Below is a small trained network, with its code and all its weights. Each question gives an input and a class and asks what happens when units are switched off, that is, made to give their printed mean instead of their output.

import numpy as np


def w(rows, s, z=0):
    codes = np.array(rows[::2]) - 128.0
    scale = np.full(codes.shape[1], s)
    scale[-1] = z or s
    return codes * scale


def f(y):
    return np.maximum(y, 0)


def log_softmax(a):
    a = a - a.max(-1, keepdims=True)
    return a - np.log(np.exp(a).sum(-1, keepdims=True))


def net(x, mask):
    res = np.array(x, float).reshape(1, 8) / 4 @ E
    y = f(res @ A[0][:, :-1].T + A[0][:, -1])
    res = res + np.where(mask, y, B[0][:, -1]) @ B[0][:, :-1]
    return log_softmax(res[-1] @ U[:, :-1].T + U[:, -1])


A, B = {}, {}
E = w([
[140,115,131,100,111,142,134,128,120,153],'x0',
[133,114,124,133,115,126,120,138,135,138],'x1',
[99,83,78,112,89,89,100,82,57,91],'x2',
[137,115,127,103,133,127,138,127,126,138],'x3',
[5,87,176,129,111,124,153,127,133,159],'x4',
[126,128,124,127,128,126,129,134,130,121],'x5',
[108,64,87,176,164,209,143,83,149,91],'x6',
[128,145,132,135,96,151,121,132,117,129],'x7',
],0.016)
A[0] = w([
[70,55,77,133,125,177,155,82,120,116,156],'neuron 0',
[222,180,135,122,173,132,109,180,159,148,253],'neuron 1',
[88,172,152,123,119,75,99,181,95,141,189],'neuron 2',
[130,153,93,73,137,74,121,146,156,100,131],'neuron 3',
[6,93,206,134,126,95,167,133,138,163,243],'neuron 4',
[203,173,138,110,115,55,85,161,124,142,206],'neuron 5',
[50,72,94,133,97,173,138,66,123,95,108],'neuron 6',
[101,129,88,152,175,121,122,129,158,136,174],'neuron 7',
[125,191,188,154,162,149,148,190,146,165,185],'neuron 8',
[130,63,94,139,89,43,49,58,38,103,253],'neuron 9',
[103,136,197,120,137,168,166,167,209,170,191],'neuron 10',
[154,90,148,143,172,255,177,135,172,116,189],'neuron 11',
[215,119,52,123,144,184,98,68,131,94,184],'neuron 12',
],0.0093,0.0049)
B[0] = w([
[120,117,132,188,188,145,128,172,91,163,204],'neuron 0',
[245,185,122,187,138,175,124,133,99,179,222],'neuron 1',
[132,116,137,63,122,89,141,128,113,151,188],'neuron 2',
[165,169,135,93,93,147,144,123,139,120,161],'neuron 3',
[121,119,214,101,121,72,123,160,136,136,226],'neuron 4',
[149,191,153,141,125,132,182,124,106,117,215],'neuron 5',
[161,127,142,182,187,147,173,202,93,160,199],'neuron 6',
[175,112,106,143,168,86,85,111,134,131,155],'neuron 7',
[150,87,171,148,107,121,164,113,152,194,197],'neuron 8',
[129,193,91,61,99,152,167,143,51,78,249],'neuron 9',
[119,89,173,130,125,96,130,107,166,146,199],'neuron 10',
[96,89,104,205,151,164,80,114,217,103,204],'neuron 11',
[102,112,66,164,144,156,106,83,105,72,228],'neuron 12',
],0.011,0.019)
U = w([
[172,125,180,198,204,167,181,199,54,210,254],'0',
[145,175,98,68,60,137,208,98,114,70,154],'1',
[135,94,83,188,149,197,18,37,203,145,97],'2',
[87,73,12,148,158,169,94,88,69,74,65],'3',
[119,70,222,84,84,51,176,93,189,198,60],'4',
[2,117,186,5,96,79,125,171,54,143,130],'5',
[16,46,222,190,160,149,99,145,217,106,62],'6',
],0.0072,0.0017)

Each question gives the input, the list of numbers given to net, and the class t.
The units are the neurons (one row each of A and B). Each row of codes is followed by its name. A weight is (code - 128) times the scale printed after its matrix; where a second scale follows, it is the last column's (A, B and U).
mask holds one flag per neuron, in row order. A switched-off neuron (its flag False) gives its mean, the last column of its row in B, instead of its output. The means were averaged over made-up inputs and are rounded, as every weight is.
A unit's drop is (log p(t) with every unit on - log p(t) with that unit switched off) / (log p(t) with every unit on - log p(t) with every unit switched off).
The circuit of an input: a set's keep is (log p(t) with only the set's units on - log p(t) with every unit switched off) / (log p(t) with every unit on - log p(t) with every unit switched off). Starting from the 12 units with the biggest drops (on a tie, the unit counted first), units are removed one at a time, each time the one whose removal leaves the highest keep (on an exact tie, the one counted first), for as long as the keep stays at least 0.8.
circuit, biggest first: the units of the circuit, biggest drop first
k most important neurons: the k neurons with the biggest drops, biggest first
drop when u is switched off: that unit's drop, to one decimal
input [-8,1,6,0,-7,-7,1,8], class 3: circuit, biggest first : neuron 12
input [-8,3,8,-6,-8,-8,0,1], class 1: 2 most important neurons : neuron 9; neuron 11
input [6,6,-4,-5,7,-7,1,6], class 6: 2 most important neurons : neuron 11; neuron 9
input [4,-8,8,-6,1,4,5,-1], class 0: 2 most important neurons : neuron 6; neuron 0
input [-3,-6,5,7,1,7,-4,8], class 5: 2 most important neurons : neuron 1; neuron 12
input [4,-6,-1,-3,-5,-1,8,1], class 2: 2 most important neurons : neuron 11; neuron 9
input [8,1,0,-2,5,-4,5,2], class 6: 4 most important neurons : neuron 1; neuron 11; neuron 9; neuron 5
input [-2,5,6,3,3,7,0,-8], class 5: 2 most important neurons : neuron 1; neuron 9
input [-8,3,-4,-6,-8,8,1,2], class 2: 2 most important neurons : neuron 12; neuron 6
input [-5,-6,-2,3,7,1,8,2], class 6: 2 most important neurons : neuron 11; neuron 1
input [4,-7,0,-7,8,7,-5,0], class 4: drop when neuron 9 is switched off : 0.4
input [0,0,6,-5,-8,-5,-6,-3], class 1: drop when neuron 4 is switched off : 0.0
input [-6,3,6,0,-1,6,3,-6], class 3: drop when neuron 1 is switched off : 0.1
input [-2,3,-8,1,-7,8,3,-4], class 2: circuit, biggest first : neuron 11
input [-8,5,8,-6,1,2,7,8], class 0: drop when neuron 6 is switched off : 4.2
